Here is a tiny trained network, its code and every weight. The questions are about switching its units off for an input and a target symbol, where a switched-off unit gives its printed mean instead of its output.

import numpy as np


def w(rows, s, z=0):
    codes = np.array(rows[::2]) - 128.0
    scale = np.full(codes.shape[1], s)
    scale[-1] = z or s
    return codes * scale


def f(y):
    return y / 2 * (1 + np.tanh(0.7978845608 * (y + 0.044715 * y**3)))


def softmax(a):
    e = np.exp(a - a.max(-1, keepdims=True))
    return e / e.sum(-1, keepdims=True)


def log_softmax(a):
    a = a - a.max(-1, keepdims=True)
    return a - np.log(np.exp(a).sum(-1, keepdims=True))


def net(x, mask):
    ids = ['Ωαεζηθμξστψ'.index(c) for c in x.split()]
    T = len(ids)
    res = E[ids] + P[:T]
    u = 0
    for l in range(3):
        q, k, v = (res @ M[l].T for M in (Q, K, V))
        z = softmax(np.where(np.tri(T) > 0, q @ k.T / 2**0.5, -1e9)) @ v
        res = res + np.where(mask[u], z, O[l][:, -1]) @ O[l][:, :-1]
        u += 1
        y = f(res @ A[l][:, :-1].T + A[l][:, -1])
        res = res + np.where(mask[u : u + 12], y, B[l][:, -1]) @ B[l][:, :-1]
        u += 12
    return log_softmax(res[-1] @ U[:, :-1].T + U[:, -1])


Q, K, V, O, A, B = {}, {}, {}, {}, {}, {}
E = w([
[73,156,136,140,129,147,201,107,49,168,222],'Ω',
[68,130,133,173,151,242,158,54,117,122,224],'α',
[118,169,175,75,102,78,192,123,87,216,212],'ε',
[108,129,99,53,108,205,170,118,176,170,186],'ζ',
[157,91,194,37,162,99,178,66,118,198,107],'η',
[166,33,106,52,183,197,154,49,167,150,51],'θ',
[111,119,193,163,185,98,202,75,31,97,76],'μ',
[109,125,70,201,118,129,197,133,29,46,10],'ξ',
[201,110,50,149,45,30,108,182,125,155,72],'σ',
[156,122,3,199,142,169,63,100,142,83,76],'τ',
[140,249,165,189,145,56,46,83,102,106,118],'ψ',
],0.0071)
P = w([
[86,61,141,193,43,87,134,69,149,154,183],'0',
[165,145,152,185,146,214,206,243,122,227,116],'1',
[130,99,46,17,130,143,133,107,19,148,183],'2',
[63,190,105,125,135,40,140,62,211,137,30],'3',
[200,203,157,158,157,137,119,211,115,143,79],'4',
[169,129,114,29,130,183,2,141,23,147,123],'5',
],0.0084)
Q[0] = w([
[31,92,62,30,66,129,73,34,59,134,148],'L0H0',
[201,172,80,119,166,190,154,111,49,255,90],'L0H0',
],0.0078)
K[0] = w([
[146,186,180,183,156,96,93,192,210,50,11],'L0H0',
[163,128,73,61,135,93,8,92,54,3,73],'L0H0',
],0.0077)
V[0] = w([
[187,1,108,14,192,244,144,106,233,154,142],'L0H0',
[19,223,104,104,83,176,230,172,80,154,229],'L0H0',
],0.0048)
O[0] = w([
[109,179,110,153,51,173,115,59,75,237,63,5],'L0H0',
[254,94,118,206,254,159,125,139,173,189,141,231],'L0H0',
],0.007,0.0011)
A[0] = w([
[165,118,81,112,112,86,77,134,104,110,86,144],'L0N0',
[145,109,73,168,113,161,54,115,158,112,137,149],'L0N1',
[135,95,123,152,132,95,141,95,88,173,182,199],'L0N2',
[170,65,165,144,144,158,168,148,170,109,150,131],'L0N3',
[105,102,103,117,126,179,65,82,146,114,181,112],'L0N4',
[152,167,131,106,153,127,63,134,112,90,156,229],'L0N5',
[168,157,127,149,177,137,104,159,132,141,136,119],'L0N6',
[93,118,255,179,121,125,126,79,143,87,198,96],'L0N7',
[159,125,100,135,136,176,98,116,62,163,76,199],'L0N8',
[68,136,75,145,116,99,154,66,217,138,112,251],'L0N9',
[107,82,82,177,125,133,132,75,89,75,145,149],'L0N10',
[157,133,109,128,95,86,76,133,191,112,142,141],'L0N11',
],0.0087,0.0029)
B[0] = w([
[167,164,36,74,151,106,165,215,69,97,86,193],'L0N0',
[108,134,60,231,108,173,27,162,96,116,160,152],'L0N1',
[128,1,167,43,119,164,143,131,182,178,152,201],'L0N2',
[129,93,109,137,188,120,225,197,87,152,127,174],'L0N3',
[118,125,51,154,111,244,22,118,116,172,173,150],'L0N4',
[174,208,102,60,199,99,34,94,97,157,158,185],'L0N5',
[172,161,150,183,179,93,130,85,202,197,132,172],'L0N6',
[6,174,168,5,92,139,118,163,82,135,113,143],'L0N7',
[152,185,200,99,124,252,138,188,100,132,137,254],'L0N8',
[74,70,123,224,108,66,75,82,227,48,71,216],'L0N9',
[41,54,147,166,171,234,126,130,52,75,107,165],'L0N10',
[119,150,52,136,59,34,86,173,148,176,87,142],'L0N11',
],0.005,0.0044)
Q[1] = w([
[37,82,115,101,95,79,87,30,166,72,113],'L1H0',
[162,108,96,3,133,166,49,147,19,102,213],'L1H0',
],0.0065)
K[1] = w([
[113,98,159,215,111,126,166,159,193,161,112],'L1H0',
[113,254,148,139,189,96,92,146,138,105,45],'L1H0',
],0.007)
V[1] = w([
[148,156,2,197,79,161,88,193,136,86,126],'L1H0',
[115,82,100,170,147,170,206,196,65,63,96],'L1H0',
],0.0063)
O[1] = w([
[3,105,97,114,219,57,157,121,128,229,52,114],'L1H0',
[61,155,234,86,166,107,2,225,240,144,67,252],'L1H0',
],0.0061,0.0033)
A[1] = w([
[171,41,128,143,27,156,156,99,103,106,103,181],'L1N0',
[140,106,199,185,77,178,98,165,171,60,128,205],'L1N1',
[226,168,140,79,62,231,153,138,106,205,149,128],'L1N2',
[70,109,194,98,2,90,153,87,76,41,163,4],'L1N3',
[72,70,120,180,71,79,159,17,133,190,78,125],'L1N4',
[106,51,104,118,82,67,219,177,93,127,147,116],'L1N5',
[186,174,105,90,160,85,160,28,116,152,146,192],'L1N6',
[161,158,147,54,217,87,136,168,93,186,206,251],'L1N7',
[94,161,109,80,34,175,122,69,49,154,104,170],'L1N8',
[207,133,88,172,186,116,135,91,93,198,171,168],'L1N9',
[220,130,129,126,167,161,204,152,193,104,233,117],'L1N10',
[82,86,174,67,83,168,50,166,193,91,53,222],'L1N11',
],0.0056,0.0039)
B[1] = w([
[145,171,115,121,125,115,205,108,106,128,199,160],'L1N0',
[189,107,188,87,158,130,104,45,111,146,184,195],'L1N1',
[116,102,159,229,54,94,103,178,83,125,138,226],'L1N2',
[103,188,182,183,115,149,222,129,195,135,1,134],'L1N3',
[144,87,57,187,165,145,163,93,162,101,172,164],'L1N4',
[137,83,54,63,104,82,145,195,122,205,127,140],'L1N5',
[119,107,92,229,100,211,196,128,84,88,92,152],'L1N6',
[112,124,99,115,133,164,113,198,119,62,76,253],'L1N7',
[82,108,218,139,148,106,130,125,41,128,102,176],'L1N8',
[126,81,102,172,128,170,153,145,169,111,105,176],'L1N9',
[226,98,88,171,160,96,130,141,76,103,84,191],'L1N10',
[109,150,212,127,169,63,140,148,128,124,219,238],'L1N11',
],0.0065,0.0078)
Q[2] = w([
[60,41,149,138,95,51,128,77,185,31,196],'L2H0',
[123,64,80,2,114,182,59,163,43,102,132],'L2H0',
],0.0058)
K[2] = w([
[142,105,162,167,125,108,250,127,202,230,182],'L2H0',
[125,253,102,211,92,109,58,132,184,66,35],'L2H0',
],0.0049)
V[2] = w([
[144,50,61,118,75,92,56,166,151,229,204],'L2H0',
[182,150,115,79,46,2,204,196,118,136,58],'L2H0',
],0.0055)
O[2] = w([
[110,99,166,106,74,170,91,72,129,116,2,252],'L2H0',
[108,163,183,212,92,139,136,143,139,32,126,26],'L2H0',
],0.0091,0.002)
A[2] = w([
[120,235,208,135,103,157,104,189,109,62,143,202],'L2N0',
[177,146,142,217,62,105,134,101,129,62,212,3],'L2N1',
[90,68,138,172,131,84,106,202,126,176,116,184],'L2N2',
[115,138,63,108,80,126,183,24,112,145,214,98],'L2N3',
[102,98,120,172,89,139,85,33,168,69,47,31],'L2N4',
[144,60,83,142,131,190,67,130,92,165,65,129],'L2N5',
[141,228,163,102,151,153,78,162,83,193,171,149],'L2N6',
[207,128,150,139,232,118,46,158,138,110,193,175],'L2N7',
[16,158,251,120,35,137,103,123,138,189,143,159],'L2N8',
[99,113,80,112,224,40,172,170,175,88,177,220],'L2N9',
[168,74,148,240,3,171,147,119,103,79,75,42],'L2N10',
[228,121,139,190,83,187,154,165,107,63,189,121],'L2N11',
],0.0059,0.0034)
B[2] = w([
[134,52,129,114,71,162,153,146,184,84,119,240],'L2N0',
[136,200,110,45,130,198,182,118,173,98,65,178],'L2N1',
[146,132,165,146,138,135,92,63,141,119,157,215],'L2N2',
[133,149,90,144,194,76,167,180,119,63,51,154],'L2N3',
[157,138,134,119,76,107,224,133,89,216,195,172],'L2N4',
[122,134,160,162,145,165,139,150,208,148,104,224],'L2N5',
[147,136,142,107,62,111,204,142,131,177,140,200],'L2N6',
[196,112,145,108,133,42,184,153,138,123,128,244],'L2N7',
[104,162,92,155,173,44,147,160,59,102,1,202],'L2N8',
[58,154,94,178,123,216,111,141,129,149,177,211],'L2N9',
[68,221,139,127,171,130,117,135,137,159,175,248],'L2N10',
[136,165,120,95,146,111,63,51,82,145,113,254],'L2N11',
],0.0073,0.009)
U = w([
[140,123,169,177,216,47,57,129,118,108,116,23],'Ω',
[180,78,89,131,81,182,201,130,165,168,88,92],'α',
[133,178,110,110,184,138,140,111,137,96,95,27],'ε',
[91,119,152,212,118,201,79,122,152,167,180,135],'ζ',
[121,155,152,79,53,190,106,74,140,141,178,210],'η',
[119,141,156,177,72,76,150,126,70,169,123,68],'θ',
[207,68,163,97,66,72,98,72,116,106,153,253],'μ',
[124,133,146,107,130,149,177,195,173,139,196,58],'ξ',
[96,94,142,159,114,172,113,163,190,31,72,230],'σ',
[94,155,104,3,180,110,94,130,136,182,75,90],'τ',
[140,103,34,183,184,116,158,155,65,93,156,167],'ψ',
],0.0053,0.0031)

Each question gives the input, a string of symbols that net reads in full, and the target symbol t.
The units are the heads (2 rows each of Q, K, V and O) and the neurons (one row each of A and B). Each row of codes is followed by its name. A weight is (code - 128) times the scale printed after its matrix; where a second scale follows, it is the last column's (O, A, B and U).
mask holds one flag per unit, layer by layer, with each layer's heads first. A switched-off unit (its flag False) gives its mean, the last column of its rows in O or B, instead of its output. The means were averaged over made-up inputs and are rounded, as every weight is.
A unit's drop is (log p(t) with every unit on - log p(t) with that unit switched off) / (log p(t) with every unit on - log p(t) with every unit switched off).
unit that matters most: the unit with the biggest drop
k most important neurons: the k neurons with the biggest drops, biggest first
top k neurons in layer l: the k neurons of layer l with the biggest drops, biggest first
input Ω σ ξ ζ η, target ξ: 2 most important neurons : (L0N9, L1N7)
input ζ σ ζ σ ζ, target ζ: 2 most important neurons : (L1N2, L2N10)
input α ζ ξ ζ θ α, target θ: top 2 neurons in layer 1 : (L1N8, L1N2)
input τ ε Ω α θ ζ, target θ: 4 most important neurons : (L2N8, L1N2, L1N8, L2N6)
input σ ζ τ ξ, target θ: unit that matters most : L2N4
input α α θ Ω Ω, target θ: 2 most important neurons : (L2N8, L1N2)
input η α μ θ, target ε: top 3 neurons in layer 2 : (L2N1, L2N3, L2N11)
input ψ μ σ, target ψ: 4 most important neurons : (L0N7, L1N3, L0N0, L0N5)
input ξ σ σ η, target Ω: top 2 neurons in layer 1 : (L1N11, L1N7)
input τ σ η η, target ζ: 2 most important neurons : (L1N4, L2N9)
input ζ ε Ω, target ζ: top 3 neurons in layer 1 : (L1N2, L1N11, L1N9)
input ξ ψ ε ζ σ, target ε: 2 most important neurons : (L2N1, L2N10)
input θ Ω μ σ, target ψ: 3 most important neurons : (L0N9, L1N4, L1N3)
input σ Ω η σ τ, target η: unit that matters most : L0H0
input ξ μ Ω μ, target Ω: 3 most important neurons : (L0N9, L0N10, L0N8)
input Ω σ τ Ω, target μ: top 2 neurons in layer 0 : (L0N2, L0N9)
input σ ε σ σ ψ μ, target ψ: 2 most important neurons : (L0N5, L1N7)
input η ξ σ ε ζ, target σ: top 2 neurons in layer 0 : (L0N9, L0N0)
input σ α σ μ, target θ: 2 most important neurons : (L2N4, L1N5)
input ψ ε τ, target ψ: 2 most important neurons : (L0N7, L1N3)
input ε η θ, target θ: top neuron in layer 0 : (L0N8)
input ε ξ ψ ζ ψ, target ψ: top 2 neurons in layer 0 : (L0N5, L0N9)
input σ Ω ε ζ, target θ: top 2 neurons in layer 2 : (L2N4, L2N8)
input ξ μ ε, target ξ: top 2 neurons in layer 0 : (L0N2, L0N3)
input ξ θ ξ, target ξ: top 2 neurons in layer 1 : (L1N11, L1N2)
input σ η μ ψ τ, target μ: 2 most important neurons : (L0N6, L2N7)
input η ζ σ ψ, target ε: top 2 neurons in layer 2 : (L2N1, L2N3)
input ε μ Ω Ω ζ, target Ω: top 2 neurons in layer 1 : (L1N10, L1N2)
input Ω ψ η Ω ξ θ, target ξ: top neuron in layer 0 : (L0N8)
